Below are the code and all the weights of a small trained network. Each question names an input and a class and asks about switching units off, where a switched-off unit gives its printed mean instead of its output.

import numpy as np


def w(rows, s, z=0):
    codes = np.array(rows[::2]) - 128.0
    scale = np.full(codes.shape[1], s)
    scale[-1] = z or s
    return codes * scale


def norm(h):
    return h / np.sqrt((h * h).mean(-1, keepdims=True) + 1e-5)


def f(y):
    return np.maximum(y, 0)


def log_softmax(a):
    a = a - a.max(-1, keepdims=True)
    return a - np.log(np.exp(a).sum(-1, keepdims=True))


def net(x, mask):
    res = np.array(x, float).reshape(1, 5) / 4 @ E
    u = 0
    for l in range(2):
        y = f(norm(res) @ A[l][:, :-1].T + A[l][:, -1])
        res = res + np.where(mask[u : u + 15], y, B[l][:, -1]) @ B[l][:, :-1]
        u += 15
    return log_softmax(norm(res)[-1] @ U[:, :-1].T + U[:, -1])


A, B = {}, {}
E = w([
[130,124,127,130,129,127,123,129,126,122,131,123],'x0',
[52,171,83,109,89,64,43,171,147,77,43,149],'x1',
[63,49,179,107,48,131,183,112,85,137,86,188],'x2',
[133,208,61,180,55,134,134,152,2,176,162,160],'x3',
[131,124,128,127,133,128,121,123,127,130,129,135],'x4',
],0.00081)
A[0] = w([
[202,88,188,124,143,153,181,51,114,189,174,81,136],'0.n0',
[190,98,139,150,106,151,154,66,152,224,153,115,69],'0.n1',
[130,42,164,152,98,207,222,103,112,203,134,109,132],'0.n2',
[53,24,189,110,45,165,226,105,91,169,87,185,115],'0.n3',
[133,198,46,226,69,189,165,149,9,216,196,158,101],'0.n4',
[143,176,63,180,48,137,115,159,32,204,187,166,31],'0.n5',
[152,68,213,58,197,136,135,121,227,89,70,78,43],'0.n6',
[124,184,50,156,132,166,129,146,123,142,138,63,118],'0.n7',
[48,47,214,84,42,113,177,106,61,118,48,247,91],'0.n8',
[143,65,189,50,153,121,136,124,220,115,122,77,154],'0.n9',
[121,228,43,170,44,82,119,152,11,183,139,155,89],'0.n10',
[248,123,171,149,196,209,183,89,117,167,227,141,167],'0.n11',
[77,84,178,97,80,118,176,112,68,125,97,163,44],'0.n12',
[140,158,80,163,173,116,82,152,126,100,91,99,5],'0.n13',
[43,143,85,112,129,84,37,185,186,51,53,175,112],'0.n14',
],0.0015,0.0024)
B[0] = w([
[73,137,78,154,137,149,82,168,143,88,142,158,211],'0.n0',
[109,182,112,103,153,104,58,155,164,93,94,128,158],'0.n1',
[161,194,156,125,177,90,71,140,107,78,206,187,205],'0.n2',
[189,145,206,94,177,63,83,161,63,48,206,210,213],'0.n3',
[198,156,203,39,60,37,132,44,125,198,140,82,231],'0.n4',
[134,44,159,84,204,131,175,91,195,73,60,105,182],'0.n5',
[165,169,96,138,46,109,135,77,26,183,187,134,183],'0.n6',
[118,84,185,125,80,116,145,162,178,120,148,157,166],'0.n7',
[49,13,49,136,77,153,208,142,184,220,68,22,213],'0.n8',
[79,116,76,183,176,151,120,147,130,82,88,148,207],'0.n9',
[58,153,74,254,170,239,73,173,139,90,168,185,218],'0.n10',
[42,59,94,121,54,141,178,86,162,191,63,76,251],'0.n11',
[159,231,63,142,166,154,50,52,148,139,167,82,154],'0.n12',
[132,34,126,137,133,150,244,123,41,132,186,148,134],'0.n13',
[191,146,185,114,164,60,166,77,170,147,177,74,211],'0.n14',
],0.0018,0.0028)
A[1] = w([
[79,97,42,183,157,218,131,165,139,123,38,90,45],'1.n0',
[123,142,177,148,81,153,176,119,70,165,114,188,141],'1.n1',
[246,170,190,66,203,101,130,121,117,79,104,120,46],'1.n2',
[223,163,231,51,114,60,119,131,47,117,123,182,1],'1.n3',
[132,99,133,131,221,174,112,199,72,6,152,234,30],'1.n4',
[170,125,166,133,155,137,123,101,66,80,167,213,132],'1.n5',
[99,62,157,99,159,149,149,134,174,112,40,92,66],'1.n6',
[204,128,145,52,75,131,144,116,121,201,158,95,64],'1.n7',
[64,107,57,180,84,191,130,174,87,161,72,129,35],'1.n8',
[160,200,123,225,164,207,77,197,118,49,137,210,24],'1.n9',
[180,98,135,99,144,50,162,156,124,127,91,71,89],'1.n10',
[148,183,137,99,73,156,159,109,161,197,94,78,16],'1.n11',
[64,106,145,127,147,135,135,179,97,62,129,228,184],'1.n12',
[77,153,78,159,107,112,78,217,102,84,140,175,128],'1.n13',
[175,206,164,153,171,91,105,123,123,75,114,160,94],'1.n14',
],0.0026,0.0019)
B[1] = w([
[45,54,74,198,216,136,198,20,172,179,248,89,199],'1.n0',
[101,120,103,106,174,116,127,126,174,129,158,86,211],'1.n1',
[204,161,201,151,184,72,96,19,165,87,105,79,171],'1.n2',
[156,48,186,180,54,28,199,181,30,222,255,224,164],'1.n3',
[208,64,180,201,202,218,174,216,205,32,15,205,180],'1.n4',
[168,93,167,147,122,114,167,209,125,81,101,199,204],'1.n5',
[88,151,104,104,78,141,144,192,81,181,165,138,216],'1.n6',
[180,175,103,189,78,122,67,162,60,123,77,133,218],'1.n7',
[142,81,105,181,230,153,159,34,223,152,196,47,188],'1.n8',
[25,150,84,16,103,147,89,212,41,62,147,224,180],'1.n9',
[133,123,197,67,92,110,148,165,175,138,53,89,185],'1.n10',
[161,158,86,141,103,195,76,98,56,118,40,125,180],'1.n11',
[176,213,123,160,132,156,109,110,157,127,71,97,250],'1.n12',
[98,66,111,119,162,200,178,125,104,147,189,155,228],'1.n13',
[161,207,143,35,169,115,55,70,81,54,114,149,197],'1.n14',
],0.0031,0.0016)
U = w([
[6,4,6,248,250,251,244,8,251,248,248,10,251],'0',
[250,8,246,250,249,248,250,251,246,9,7,249,149],'1',
[249,251,5,251,9,248,11,8,8,253,33,6,94],'2',
[247,9,247,247,10,14,246,245,6,249,250,249,68],'3',
[244,249,248,8,250,9,11,10,249,8,9,8,56],'4',
[6,8,232,7,10,8,247,252,248,245,7,9,112],'5',
[8,246,5,7,234,246,8,161,11,8,248,248,45],'6',
],0.0033,0.0028)

Each question gives the input, the list of numbers given to net, and the class t.
The units are the neurons (one row each of A and B). Each row of codes is followed by its name. A weight is (code - 128) times the scale printed after its matrix; where a second scale follows, it is the last column's (A, B and U).
mask holds one flag per neuron, layer by layer. A switched-off neuron (its flag False) gives its mean, the last column of its row in B, instead of its output. The means were averaged over made-up inputs and are rounded, as every weight is.
A unit's drop is (log p(t) with every unit on - log p(t) with that unit switched off) / (log p(t) with every unit on - log p(t) with every unit switched off).
The circuit of an input: a set's keep is (log p(t) with only the set's units on - log p(t) with every unit switched off) / (log p(t) with every unit on - log p(t) with every unit switched off). Starting from the 12 units with the biggest drops (on a tie, the unit counted first), units are removed one at a time, each time the one whose removal leaves the highest keep (on an exact tie, the one counted first), for as long as the keep stays at least 0.8.
units of the circuit, in order: the units of the circuit, biggest drop first
unit that matters most: the unit with the biggest drop
k most important neurons: the k neurons with the biggest drops, biggest first
top k neurons in layer l: the k neurons of layer l with the biggest drops, biggest first
input [-1,1,2,8,-4], class 0: unit that matters most -> 0.n10
input [-6,-6,-6,1,1], class 2: 4 most important neurons -> [0.n10, 0.n8, 0.n9, 0.n11]
input [5,-1,-8,-7,8], class 0: units of the circuit, in order -> [0.n3, 0.n4, 1.n0]
input [6,1,2,-6,-5], class 5: units of the circuit, in order -> [0.n10, 1.n6]
input [0,1,2,0,5], class 5: top 3 neurons in layer 0 -> [0.n8, 0.n3, 0.n10]
input [4,1,-1,7,3], class 6: top 4 neurons in layer 0 -> [0.n10, 0.n8, 0.n11, 0.n4]
input [8,1,7,3,0], class 0: top 3 neurons in layer 0 -> [0.n8, 0.n14, 0.n10]
input [-5,1,2,4,-6], class 0: top 3 neurons in layer 0 -> [0.n10, 0.n8, 0.n14]
input [-2,-7,5,-8,1], class 1: 3 most important neurons -> [0.n3, 0.n2, 0.n4]
input [7,-3,3,2,4], class 3: units of the circuit, in order -> [0.n3, 1.n3]
input [-3,1,2,0,3], class 5: 3 most important neurons -> [0.n8, 0.n3, 0.n10]
input [6,-2,7,-4,-7], class 1: 2 most important neurons -> [0.n3, 0.n4]
input [7,-6,-6,1,-7], class 2: 2 most important neurons -> [0.n10, 0.n8]
input [-8,-6,2,4,4], class 3: unit that matters most -> 0.n4
input [5,3,8,6,-5], class 0: 2 most important neurons -> [0.n8, 0.n10]
input [0,-6,0,5,8], class 2: units of the circuit, in order -> [0.n4, 1.n7]
input [-3,-7,1,4,-4], class 3: units of the circuit, in order -> [0.n4, 1.n3]
input [-5,-1,3,1,-4], class 3: 3 most important neurons -> [0.n3, 0.n8, 0.n4]
input [2,-4,-7,1,3], class 2: 4 most important neurons -> [0.n10, 0.n9, 0.n8, 1.n11]
input [-7,1,4,0,4], class 5: units of the circuit, in order -> [0.n10, 0.n8, 0.n3]
input [-8,-6,6,-8,1], class 1: 2 most important neurons -> [0.n3, 0.n2]
input [3,-7,-3,2,-8], class 2: unit that matters most -> 0.n11
